[[146 147 130 121 146 130 123 130 124 148 145 150]
 [137 139 125 124 137 126 125 125 125 139 137 141]
 [116 112 131 122 116 130 125 131 125 111 115 110]]
|
[[150 146 147 130 121 146 130 123 130 124 148 145]
 [141 137 139 125 124 137 126 125 125 125 139 137]
 [110 116 112 131 122 116 130 125 131 125 111 115]]

[[156 138 138 126 146 153 131 120 137 139]
 [131 119 113 122 141 127 125 139 156 142]
 [137 135 122 146 147 140 109 131 117 132]
 [117 127 147 122 114 152 105 122 136 125]
 [148 143 128 131 124 124 121 112 142 106]
 [144 112 121 128 111 143 146 124 144 122]]
|
[[139 156 138 138 126 146 153 131 120 137]
 [142 131 119 113 122 141 127 125 139 156]
 [132 137 135 122 146 147 140 109 131 117]
 [125 117 127 147 122 114 152 105 122 136]
 [106 148 143 128 131 124 124 121 112 142]
 [122 144 112 121 128 111 143 146 124 144]]

[[153 127 104]
 [153 132 138]
 [116 130 115]
 [111 108 123]
 [143 122 143]]
|
[[104 153 127]
 [138 153 132]
 [115 116 130]
 [123 111 108]
 [143 143 122]]

[[130 158 128 141 109 119 126 132 132 126 124 133 122]
 [124 147 126 125 126 119 138 126 133 123 138 132 132]
 [130 114 128 127 134 133 124 128 125 132 125 125 128]]
|
[[122 130 158 128 141 109 119 126 132 132 126 124 133]
 [132 124 147 126 125 126 119 138 126 133 123 138 132]
 [128 130 114 128 127 134 133 124 128 125 132 125 125]]

[[128 130 129 129 128 128 128 128]
 [132 122 124 118 131 123 133 125]
 [129 125 126 125 129 128 129 128]
 [130 124 126 123 130 127 130 128]
 [129 125 126 125 129 128 129 128]
 [129 125 126 125 129 128 129 128]
 [136 121 123 112 130 108 140 118]
 [136 121 124 113 130 108 140 118]
 [139 151 128 131 122 119 130 119]
 [135 121 124 113 130 111 139 119]
 [128 128 128 128 128 128 128 128]]
|
[[128 128 130 129 129 128 128 128]
 [125 132 122 124 118 131 123 133]
 [128 129 125 126 125 129 128 129]
 [128 130 124 126 123 130 127 130]
 [128 129 125 126 125 129 128 129]
 [128 129 125 126 125 129 128 129]
 [118 136 121 123 112 130 108 140]
 [118 136 121 124 113 130 108 140]
 [119 139 151 128 131 122 119 130]
 [119 135 121 124 113 130 111 139]
 [128 128 128 128 128 128 128 128]]

[[135 134 135 121 126 117 134 123 119 136 115]
 [124 130 128 120 123 132 133 127 132 143 130]
 [114 104 139 125 118 114 128 128 135 136 122]
 [133 123 134 142 142 129 116 115 133 150 118]
 [122 121 124 142 119 125 124 126 137 138 132]
 [141 123 129 150 111 134 110 143 129 119 123]]
|
[[115 135 134 135 121 126 117 134 123 119 136]
 [130 124 130 128 120 123 132 133 127 132 143]
 [122 114 104 139 125 118 114 128 128 135 136]
 [118 133 123 134 142 142 129 116 115 133 150]
 [132 122 121 124 142 119 125 124 126 137 138]
 [123 141 123 129 150 111 134 110 143 129 119]]

[[155 125 134]
 [130 110 122]
 [134 131 151]
 [151 134 126]]
|
[[134 155 125]
 [122 130 110]
 [151 134 131]
 [126 151 134]]
---
[[144 137 110 124 134 138 120 121]
 [139 144 142 119 111 115 149 112]
 [141 129 147 133 148 125 131 106]
 [128 137 140 131 122 118 118 143]]
|
[[141 129 147 133 148 125 131 106]
 [139 144 142 119 111 115 149 112]
 [128 137 140 131 122 118 118 143]
 [144 137 110 124 134 138 120 121]]

[[158 118 133 145 134 138 132 123]
 [113 110 134 103 114 103 139 113]]
|
[[113 110 134 103 114 103 139 113]
 [158 118 133 145 134 138 132 123]]

[[129 157 117]
 [133 142 120]
 [154  99  99]]
|
[[133 142 120]
 [129 157 117]
 [154  99  99]]

[[132 117 103]
 [121 129 101]
 [139 101 126]
 [111 120 112]]
|
[[139 101 126]
 [111 120 112]
 [132 117 103]
 [121 129 101]]

[[144 143 136 133 107 106 127 105 133 140 136]
 [119 125 132 115 131 141 130 147 119 125 135]
 [124 136 122 125 119 115 156 112 139 137 146]
 [153 138 116 136 106 117 141 109 122 135 156]
 [115 132 127 118 138 140 117 130 113 138 157]
 [136 124 113 128 113 112 125 121 127 136 123]
 [122 129 140 113 124 107 141 129 121 138 136]
 [114 133 134 112 115 132 137 136 123 130 124]]
|
[[122 129 140 113 124 107 141 129 121 138 136]
 [144 143 136 133 107 106 127 105 133 140 136]
 [114 133 134 112 115 132 137 136 123 130 124]
 [119 125 132 115 131 141 130 147 119 125 135]
 [115 132 127 118 138 140 117 130 113 138 157]
 [124 136 122 125 119 115 156 112 139 137 146]
 [153 138 116 136 106 117 141 109 122 135 156]
 [136 124 113 128 113 112 125 121 127 136 123]]

[[140 126 114 128 133 130 121 115]
 [120 130 149 119 130 104 133 142]]
|
[[120 130 149 119 130 104 133 142]
 [140 126 114 128 133 130 121 115]]

[[122 130 132 127 124 134]
 [126 120 123 141 156 135]
 [122 128 122 138 130 119]
 [121 126 116 133 129 121]
 [118 132 117 129 113 118]
 [126 131 115 133 121 117]
 [139 120 130 100 122 134]]
|
[[122 130 132 127 124 134]
 [139 120 130 100 122 134]
 [126 120 123 141 156 135]
 [122 128 122 138 130 119]
 [118 132 117 129 113 118]
 [121 126 116 133 129 121]
 [126 131 115 133 121 117]]

[[138 131 112 130 140 124 110 126 117 146 121]
 [135 121 109 129 107 115 112 129 126 130 104]
 [122 130 117 105 129 148 141 102 129 143 153]
 [134 132 124 141 142 127 148 157 137 141 135]]
|
[[134 132 124 141 142 127 148 157 137 141 135]
 [122 130 117 105 129 148 141 102 129 143 153]
 [138 131 112 130 140 124 110 126 117 146 121]
 [135 121 109 129 107 115 112 129 126 130 104]]
---
[[107 118 140 113]
 [130 102 121  99]]
|
[113 121]

[[122 109 130 127 136]
 [149 133 117 115 104]]
|
[136 115]

[[137 130]
 [107 143]
 [157 145]
 [154 139]
 [138 125]]
|
[130 107]

[[146 116]
 [140 124]
 [ 99 136]
 [120 133]]
|
[116 140]

[[147 105 103 126]
 [109 152 153 130]]
|
[126 153]

[[142 132 130]
 [130 145 134]
 [136 123 125]
 [128 125 132]
 [126 107 151]]
|
[130 145 136]

[[121 127 141 134 153]
 [127 125 115 127 113]
 [138 139 134 131 130]]
|
[153 127 134]
